Here is a tiny trained network, its code and every weight. The questions are about switching its units off for an input and a target symbol, where a switched-off unit gives its printed mean instead of its output.

import numpy as np


def w(rows, s, z=0):
    codes = np.array(rows[::2]) - 128.0
    scale = np.full(codes.shape[1], s)
    scale[-1] = z or s
    return codes * scale


def norm(h):
    return h / np.sqrt((h * h).mean(-1, keepdims=True) + 1e-5)


def f(y):
    return y / 2 * (1 + np.tanh(0.7978845608 * (y + 0.044715 * y**3)))


def softmax(a):
    e = np.exp(a - a.max(-1, keepdims=True))
    return e / e.sum(-1, keepdims=True)


def log_softmax(a):
    a = a - a.max(-1, keepdims=True)
    return a - np.log(np.exp(a).sum(-1, keepdims=True))


def net(x, mask):
    ids = ['αβγδεζηθλμξπστφψ'.index(c) for c in x.split()]
    T = len(ids)
    res = E[ids] + P[:T]
    u = 0
    for l in range(2):
        q, k, v = (norm(res) @ M[l].T for M in (Q, K, V))
        z = softmax(np.where(np.tri(T) > 0, q @ k.T / 2**0.5, -1e9)) @ v
        res = res + np.where(mask[u], z, O[l][:, -1]) @ O[l][:, :-1]
        u += 1
        y = f(norm(res) @ A[l][:, :-1].T + A[l][:, -1])
        res = res + np.where(mask[u : u + 16], y, B[l][:, -1]) @ B[l][:, :-1]
        u += 16
    return log_softmax(norm(res)[-1] @ U[:, :-1].T + U[:, -1])


Q, K, V, O, A, B = {}, {}, {}, {}, {}, {}
E = w([
[162,121,193,170],'α',
[111,90,174,144],'β',
[138,160,65,254],'γ',
[137,89,144,80],'δ',
[49,182,144,105],'ε',
[134,169,150,48],'ζ',
[116,85,101,190],'η',
[157,103,159,129],'θ',
[87,119,147,134],'λ',
[85,119,151,160],'μ',
[118,169,161,142],'ξ',
[92,117,133,100],'π',
[104,158,93,140],'σ',
[52,164,127,127],'τ',
[80,84,138,75],'φ',
[86,161,94,148],'ψ',
],0.031)
P = w([
[2,150,232,88],'0',
[16,135,228,89],'1',
[25,131,206,98],'2',
[36,131,200,107],'3',
[53,124,194,109],'4',
[72,114,194,119],'5',
[92,117,195,126],'6',
[109,108,183,127],'7',
[122,103,175,126],'8',
[128,108,173,130],'9',
[144,104,163,130],'10',
[146,104,171,133],'11',
],0.0062)
Q[0] = w([
[173,203,7,148],'L0H0',
[127,102,254,129],'L0H0',
],0.0089)
K[0] = w([
[1,207,224,134],'L0H0',
[157,71,53,120],'L0H0',
],0.0099)
V[0] = w([
[95,40,118,243],'L0H0',
[165,43,1,145],'L0H0',
],0.0064)
O[0] = w([
[151,71,95,174,179],'L0H0',
[151,115,3,93,2],'L0H0',
],0.0077,0.0038)
A[0] = w([
[99,148,80,123,112],'L0N0',
[165,246,133,173,115],'L0N1',
[136,131,170,119,135],'L0N2',
[201,201,25,187,130],'L0N3',
[159,145,117,161,105],'L0N4',
[131,48,84,142,118],'L0N5',
[97,121,45,136,135],'L0N6',
[197,183,152,164,2],'L0N7',
[11,91,126,144,227],'L0N8',
[130,238,101,210,179],'L0N9',
[83,71,136,130,154],'L0N10',
[168,119,153,82,101],'L0N11',
[174,80,133,132,102],'L0N12',
[238,213,130,93,52],'L0N13',
[115,131,46,117,119],'L0N14',
[172,156,97,207,160],'L0N15',
],0.013,0.0053)
B[0] = w([
[136,108,144,109,125],'L0N0',
[79,92,114,78,136],'L0N1',
[162,137,150,137,151],'L0N2',
[75,172,154,250,129],'L0N3',
[93,81,98,150,123],'L0N4',
[178,91,114,126,141],'L0N5',
[149,102,131,97,131],'L0N6',
[116,92,133,107,128],'L0N7',
[155,95,169,165,250],'L0N8',
[18,74,151,129,142],'L0N9',
[197,120,111,135,186],'L0N10',
[159,170,114,119,133],'L0N11',
[158,138,132,165,129],'L0N12',
[164,141,54,120,129],'L0N13',
[142,103,130,136,125],'L0N14',
[95,65,91,153,136],'L0N15',
],0.011,0.015)
Q[1] = w([
[76,106,62,149],'L1H0',
[205,129,247,140],'L1H0',
],0.016)
K[1] = w([
[62,103,145,196],'L1H0',
[251,164,98,113],'L1H0',
],0.02)
V[1] = w([
[220,138,24,148],'L1H0',
[151,251,24,2],'L1H0',
],0.007)
O[1] = w([
[92,181,164,136,34],'L1H0',
[105,54,247,155,2],'L1H0',
],0.011,0.0074)
A[1] = w([
[194,132,142,154,122],'L1N0',
[160,40,197,107,25],'L1N1',
[109,76,102,205,116],'L1N2',
[84,91,161,132,119],'L1N3',
[139,104,166,142,140],'L1N4',
[102,106,94,190,85],'L1N5',
[80,176,151,200,85],'L1N6',
[168,165,43,46,2],'L1N7',
[101,250,184,106,152],'L1N8',
[87,165,183,153,142],'L1N9',
[180,119,216,126,180],'L1N10',
[105,153,139,195,56],'L1N11',
[97,98,148,187,165],'L1N12',
[176,82,126,66,108],'L1N13',
[44,158,118,147,100],'L1N14',
[91,133,103,44,130],'L1N15',
],0.016,0.0066)
B[1] = w([
[111,162,126,173,205],'L1N0',
[132,163,115,68,204],'L1N1',
[208,78,118,63,168],'L1N2',
[72,168,163,92,154],'L1N3',
[205,196,73,142,172],'L1N4',
[229,128,70,42,139],'L1N5',
[166,166,73,153,136],'L1N6',
[21,181,159,126,167],'L1N7',
[65,43,129,187,149],'L1N8',
[80,95,30,141,153],'L1N9',
[189,133,154,149,254],'L1N10',
[193,174,126,149,128],'L1N11',
[120,172,138,2,173],'L1N12',
[111,179,78,99,204],'L1N13',
[37,199,131,190,141],'L1N14',
[146,65,161,147,143],'L1N15',
],0.0081,0.011)
U = w([
[142,131,134,179,86],'α',
[143,139,148,204,172],'β',
[122,106,94,157,185],'γ',
[88,128,87,43,47],'δ',
[142,145,157,254,80],'ε',
[109,122,108,45,106],'ζ',
[148,14,65,145,149],'η',
[133,209,131,88,216],'θ',
[85,117,140,175,117],'λ',
[88,108,119,107,105],'μ',
[163,183,117,73,3],'ξ',
[85,106,135,164,119],'π',
[88,70,221,119,187],'σ',
[76,231,127,144,94],'τ',
[145,150,134,167,110],'φ',
[95,101,112,177,123],'ψ',
],0.012,0.0069)

Each question gives the input, a string of symbols that net reads in full, and the target symbol t.
The units are the heads (2 rows each of Q, K, V and O) and the neurons (one row each of A and B). Each row of codes is followed by its name. A weight is (code - 128) times the scale printed after its matrix; where a second scale follows, it is the last column's (O, A, B and U).
mask holds one flag per unit, layer by layer, with each layer's heads first. A switched-off unit (its flag False) gives its mean, the last column of its rows in O or B, instead of its output. The means were averaged over made-up inputs and are rounded, as every weight is.
A unit's drop is (log p(t) with every unit on - log p(t) with that unit switched off) / (log p(t) with every unit on - log p(t) with every unit switched off).
The circuit of an input: a set's keep is (log p(t) with only the set's units on - log p(t) with every unit switched off) / (log p(t) with every unit on - log p(t) with every unit switched off). Starting from the 12 units with the biggest drops (on a tie, the unit counted first), units are removed one at a time, each time the one whose removal leaves the highest keep (on an exact tie, the one counted first), for as long as the keep stays at least 0.8.
units of the circuit, in order: the units of the circuit, biggest drop first
unit that matters most: the unit with the biggest drop
k most important neurons: the k neurons with the biggest drops, biggest first
k most important neurons of layer l: the k neurons of layer l with the biggest drops, biggest first
input η π φ, target η: 4 most important neurons -> L1N12; L0N8; L1N3; L0N5
input ε ξ τ η π λ, target η: unit that matters most -> L0H0
input π φ β α α π π π β π ψ π, target τ: units of the circuit, in order -> L1H0; L1N7
input μ α π β φ π φ π π τ ζ ζ, target σ: 3 most important neurons -> L1N8; L0N8; L0N10
input δ π π π δ α π π α, target θ: units of the circuit, in order -> L0N8; L1N12; L0N10
input π α π α ξ π π ζ λ α α φ, target σ: units of the circuit, in order -> L1H0; L0N13
input δ α θ α π λ π ξ δ α, target θ: 3 most important neurons of layer 1 -> L1N12; L1N1; L1N4
input δ δ α π η π σ α, target η: 3 most important neurons of layer 0 -> L0N15; L0N8; L0N4
input π θ μ γ σ π β ζ ε π π, target σ: 2 most important neurons -> L0N8; L0N13
input σ π ζ φ α δ α ζ π π λ, target σ: 2 most important neurons of layer 0 -> L0N13; L0N8
input ε α π δ ψ π π π δ, target θ: 2 most important neurons -> L1N13; L1N1
input ξ β α α ψ π μ ψ ζ α, target σ: units of the circuit, in order -> L1H0; L0N8
input π π φ π π π τ ζ, target σ: units of the circuit, in order -> L1H0; L1N8; L0N8
input δ δ φ η α π π ζ ζ π λ, target σ: 2 most important neurons -> L0N8; L0N13
input π π φ ζ σ φ, target σ: units of the circuit, in order -> L1H0
input π π π δ ψ ζ μ α π π, target σ: 2 most important neurons -> L0N13; L0N8
input π ζ φ η π π, target η: 2 most important neurons -> L0N10; L0N5
input π π δ ψ φ, target θ: 2 most important neurons of layer 1 -> L1N1; L1N13
input π φ δ φ, target θ: 2 most important neurons of layer 0 -> L0N8; L0N9
input θ π τ α π α π ζ π μ, target σ: 2 most important neurons of layer 0 -> L0N8; L0N13
input η π π ξ π, target η: most important neuron -> L0N8
